Here is a tiny trained network, its code and every weight. The questions are about switching its units off for an input and a target symbol, where a switched-off unit gives its printed mean instead of its output.

import numpy as np


def w(rows, s, z=0):
    codes = np.array(rows[::2]) - 128.0
    scale = np.full(codes.shape[1], s)
    scale[-1] = z or s
    return codes * scale


def norm(h):
    return h / np.sqrt((h * h).mean(-1, keepdims=True) + 1e-5)


def f(y):
    return np.maximum(y, 0)


def softmax(a):
    e = np.exp(a - a.max(-1, keepdims=True))
    return e / e.sum(-1, keepdims=True)


def log_softmax(a):
    a = a - a.max(-1, keepdims=True)
    return a - np.log(np.exp(a).sum(-1, keepdims=True))


def net(x, mask):
    ids = ['ΘΛΞδεμτ'.index(c) for c in x.split()]
    T = len(ids)
    res = E[ids] + P[:T]
    u = 0
    for l in range(3):
        q, k, v = (norm(res) @ M[l].T for M in (Q, K, V))
        z = softmax(np.where(np.tri(T) > 0, q @ k.T / 4**0.5, -1e9)) @ v
        res = res + np.where(mask[u], z, O[l][:, -1]) @ O[l][:, :-1]
        u += 1
        y = f(norm(res) @ A[l][:, :-1].T + A[l][:, -1])
        res = res + np.where(mask[u : u + 8], y, B[l][:, -1]) @ B[l][:, :-1]
        u += 8
    return log_softmax(norm(res)[-1] @ U[:, :-1].T + U[:, -1])


Q, K, V, O, A, B = {}, {}, {}, {}, {}, {}
E = w([
[138,117,174,140,234,28,23,158],'Θ',
[217,217,6,186,77,152,42,157],'Λ',
[48,88,179,38,58,90,100,193],'Ξ',
[85,121,202,80,25,39,115,174],'δ',
[150,140,131,109,223,193,236,183],'ε',
[22,131,120,172,78,37,147,217],'μ',
[98,78,251,242,67,199,44,76],'τ',
],0.014)
P = w([
[83,222,159,46,164,206,120,68],'0',
[103,188,150,112,141,120,154,94],'1',
[105,170,141,138,153,131,166,134],'2',
[119,149,136,142,146,133,149,157],'3',
[135,136,135,139,140,143,141,180],'4',
[154,121,126,130,135,153,124,202],'5',
[175,111,126,116,119,149,107,222],'6',
[178,96,104,144,116,141,107,250],'7',
],0.012)
Q[0] = w([
[178,40,64,117,150,110,164,1],'0.h0',
[102,76,131,151,166,150,154,100],'0.h0',
[38,74,185,150,151,170,48,149],'0.h0',
[196,215,189,171,180,121,37,199],'0.h0',
],0.0079)
K[0] = w([
[65,254,119,97,99,121,134,69],'0.h0',
[81,142,95,101,103,110,158,122],'0.h0',
[209,120,144,115,111,92,125,214],'0.h0',
[199,44,98,182,53,164,153,224],'0.h0',
],0.0081)
V[0] = w([
[61,125,85,42,209,62,230,253],'0.h0',
[118,151,38,101,241,213,94,134],'0.h0',
[201,116,131,54,180,34,92,133],'0.h0',
[223,234,42,182,116,24,105,218],'0.h0',
],0.0051)
O[0] = w([
[217,179,222,88,97,143,165,239,5],'0.h0',
[227,151,84,138,143,82,166,168,64],'0.h0',
[146,255,201,254,144,121,63,102,71],'0.h0',
[199,229,66,59,73,103,68,122,54],'0.h0',
],0.0074,0.0022)
A[0] = w([
[122,72,109,106,229,111,142,50,3],'0.n0',
[137,27,133,150,229,129,59,90,112],'0.n1',
[254,77,88,69,204,78,215,153,55],'0.n2',
[124,123,87,60,92,162,160,230,162],'0.n3',
[89,102,75,168,140,6,170,163,20],'0.n4',
[121,139,147,67,225,135,97,198,125],'0.n5',
[113,140,120,44,91,76,181,99,86],'0.n6',
[122,57,106,116,78,160,127,151,86],'0.n7',
],0.0083,0.0034)
B[0] = w([
[142,115,201,87,213,176,171,84,159],'0.n0',
[194,96,121,187,97,73,133,126,255],'0.n1',
[143,78,28,152,195,222,185,86,155],'0.n2',
[129,84,129,212,53,136,177,98,210],'0.n3',
[128,83,254,28,142,161,117,116,160],'0.n4',
[174,89,147,158,137,71,94,162,228],'0.n5',
[92,81,103,204,155,118,208,213,144],'0.n6',
[51,169,99,118,158,63,112,179,183],'0.n7',
],0.0079,0.0065)
Q[1] = w([
[145,131,69,63,88,122,155,157],'1.h0',
[134,170,90,157,101,123,128,109],'1.h0',
[106,157,136,36,153,71,102,160],'1.h0',
[64,53,161,150,82,2,92,196],'1.h0',
],0.0096)
K[1] = w([
[113,172,33,150,155,130,166,237],'1.h0',
[107,243,108,66,158,120,55,93],'1.h0',
[37,131,75,167,132,64,84,204],'1.h0',
[194,61,122,199,111,175,2,197],'1.h0',
],0.0078)
V[1] = w([
[146,23,170,97,147,139,124,160],'1.h0',
[60,113,140,207,168,244,126,47],'1.h0',
[150,100,2,88,120,182,176,96],'1.h0',
[186,220,206,126,10,200,158,137],'1.h0',
],0.006)
O[1] = w([
[144,182,104,143,223,173,126,199,186],'1.h0',
[143,145,61,47,176,78,74,207,225],'1.h0',
[113,81,183,237,130,106,127,168,2],'1.h0',
[75,2,84,86,227,145,156,63,103],'1.h0',
],0.0079,0.0068)
A[1] = w([
[144,113,174,88,47,145,62,182,62],'1.n0',
[142,98,2,123,128,90,74,151,64],'1.n1',
[174,188,43,203,93,155,183,119,253],'1.n2',
[98,52,138,86,168,171,114,93,143],'1.n3',
[166,129,197,156,166,121,113,64,134],'1.n4',
[181,242,51,144,153,159,41,62,59],'1.n5',
[55,117,84,101,60,225,119,147,51],'1.n6',
[81,54,115,171,173,181,112,3,55],'1.n7',
],0.0085,0.0029)
B[1] = w([
[118,184,35,150,174,122,215,125,253],'1.n0',
[92,71,94,85,152,187,143,82,243],'1.n1',
[87,35,174,69,112,122,164,27,198],'1.n2',
[87,164,98,187,128,130,92,122,237],'1.n3',
[121,136,142,139,87,103,124,216,200],'1.n4',
[164,147,186,123,35,185,96,237,241],'1.n5',
[144,134,137,134,115,66,93,139,202],'1.n6',
[73,142,131,254,162,53,156,131,233],'1.n7',
],0.0092,0.005)
Q[2] = w([
[86,219,128,239,134,246,71,169],'2.h0',
[1,70,105,108,131,194,162,160],'2.h0',
[203,117,171,66,176,92,140,60],'2.h0',
[43,211,75,128,114,253,160,83],'2.h0',
],0.0077)
K[2] = w([
[143,112,77,80,160,43,97,148],'2.h0',
[116,3,55,141,152,152,88,140],'2.h0',
[113,164,202,142,119,145,153,85],'2.h0',
[68,20,164,56,137,118,101,146],'2.h0',
],0.011)
V[2] = w([
[136,29,237,82,230,181,66,42],'2.h0',
[32,174,118,44,55,94,216,80],'2.h0',
[85,194,219,188,120,221,48,107],'2.h0',
[103,75,57,114,160,2,129,35],'2.h0',
],0.0067)
O[2] = w([
[183,175,94,114,112,49,51,128,49],'2.h0',
[94,189,114,136,81,164,128,196,2],'2.h0',
[113,103,10,131,95,105,124,75,184],'2.h0',
[140,175,192,111,60,85,155,158,96],'2.h0',
],0.012,0.0036)
A[2] = w([
[130,113,42,50,106,23,249,102,37],'2.n0',
[143,83,196,12,157,45,63,173,113],'2.n1',
[61,59,120,195,78,65,226,71,171],'2.n2',
[55,118,104,44,223,163,234,106,2],'2.n3',
[50,109,254,89,151,144,145,85,158],'2.n4',
[216,60,217,156,68,105,183,131,133],'2.n5',
[172,68,86,93,190,226,158,80,162],'2.n6',
[133,94,180,75,143,96,121,143,26],'2.n7',
],0.0091,0.0054)
B[2] = w([
[141,144,191,153,103,96,250,139,164],'2.n0',
[163,131,121,159,81,181,102,127,197],'2.n1',
[126,138,92,177,226,153,38,94,255],'2.n2',
[211,188,155,92,168,135,99,116,171],'2.n3',
[173,66,127,108,80,140,107,68,160],'2.n4',
[145,187,88,147,130,173,58,126,174],'2.n5',
[115,159,83,174,57,117,217,66,190],'2.n6',
[172,137,128,108,158,120,96,150,136],'2.n7',
],0.013,0.0087)
U = w([
[233,162,130,151,109,97,61,144,24],'Θ',
[67,155,51,63,35,116,146,94,238],'Λ',
[88,60,255,161,123,196,164,102,91],'Ξ',
[91,125,178,155,75,30,191,178,251],'δ',
[154,218,120,127,168,119,216,23,89],'ε',
[86,190,94,45,186,177,123,138,84],'μ',
[45,80,48,170,199,63,111,84,102],'τ',
],0.0071,0.003)

Each question gives the input, a string of symbols that net reads in full, and the target symbol t.
The units are the heads (4 rows each of Q, K, V and O) and the neurons (one row each of A and B). Each row of codes is followed by its name. A weight is (code - 128) times the scale printed after its matrix; where a second scale follows, it is the last column's (O, A, B and U).
mask holds one flag per unit, layer by layer, with each layer's heads first. A switched-off unit (its flag False) gives its mean, the last column of its rows in O or B, instead of its output. The means were averaged over made-up inputs and are rounded, as every weight is.
A unit's drop is (log p(t) with every unit on - log p(t) with that unit switched off) / (log p(t) with every unit on - log p(t) with every unit switched off).
The circuit of an input: a set's keep is (log p(t) with only the set's units on - log p(t) with every unit switched off) / (log p(t) with every unit on - log p(t) with every unit switched off). Starting from the 12 units with the biggest drops (on a tie, the unit counted first), units are removed one at a time, each time the one whose removal leaves the highest keep (on an exact tie, the one counted first), for as long as the keep stays at least 0.8.
circuit, biggest first: the units of the circuit, biggest drop first
top k neurons: the k neurons with the biggest drops, biggest first
k most important neurons of layer l: the k neurons of layer l with the biggest drops, biggest first
input Ξ Ξ τ δ, target μ: top 2 neurons : 1.n7; 2.n3
input δ Θ δ τ Θ Θ μ, target ε: most important neuron of layer 0 : 0.n3
input Ξ Θ τ Λ δ τ, target Λ: 2 most important neurons of layer 0 : 0.n3; 0.n7
input Ξ τ μ, target μ: circuit, biggest first : 1.n7; 2.n3; 1.h0; 0.n1
input Ξ τ τ μ, target δ: circuit, biggest first : 2.h0; 2.n0; 0.h0
input Λ Θ τ Λ μ, target δ: 2 most important neurons of layer 0 : 0.n4; 0.n1
input ε τ τ τ δ, target δ: circuit, biggest first : 2.n0; 2.h0; 0.h0
input Ξ Θ Λ Ξ τ Ξ, target μ: circuit, biggest first : 2.n3; 0.n1
input ε τ Ξ, target Θ: circuit, biggest first : 2.n1; 2.n3
input τ τ τ τ Θ Ξ ε, target ε: circuit, biggest first : 2.n6; 2.n3
input τ ε τ δ, target Θ: circuit, biggest first : 1.h0; 2.n1; 2.h0
input δ ε Θ τ Ξ Ξ Θ τ, target Ξ: top 3 neurons : 0.n3; 2.n4; 1.n5
input τ τ μ τ Ξ τ δ, target μ: 3 most important neurons of layer 1 : 1.n7; 1.n0; 1.n2
input Θ μ τ Θ τ, target Θ: top 2 neurons : 1.n5; 0.n3
input τ τ τ ε Ξ τ, target ε: most important neuron of layer 1 : 1.n7
input μ τ μ, target Ξ: top 2 neurons : 1.n7; 2.n4
input τ ε τ μ, target Θ: 3 most important neurons of layer 0 : 0.n4; 0.n2; 0.n3
input Ξ τ Θ τ Θ Ξ, target δ: 2 most important neurons of layer 2 : 2.n0; 2.n2
input Λ μ Ξ Θ Ξ Θ, target Ξ: top 2 neurons : 1.n0; 0.n1
input Ξ μ τ Θ τ τ Ξ τ, target Ξ: top neuron : 1.n0
input Λ δ ε Θ τ μ τ, target μ: 3 most important neurons of layer 0 : 0.n7; 0.n3; 0.n4
input Ξ μ Λ Λ μ τ Ξ, target Ξ: 2 most important neurons of layer 1 : 1.n7; 1.n0
input ε Ξ Θ μ δ, target ε: top 2 neurons : 1.n0; 0.n1
input Θ τ Θ τ μ, target ε: top 3 neurons : 0.n4; 2.n3; 2.n0
input Λ Θ τ ε τ, target ε: 2 most important neurons of layer 1 : 1.n0; 1.n2
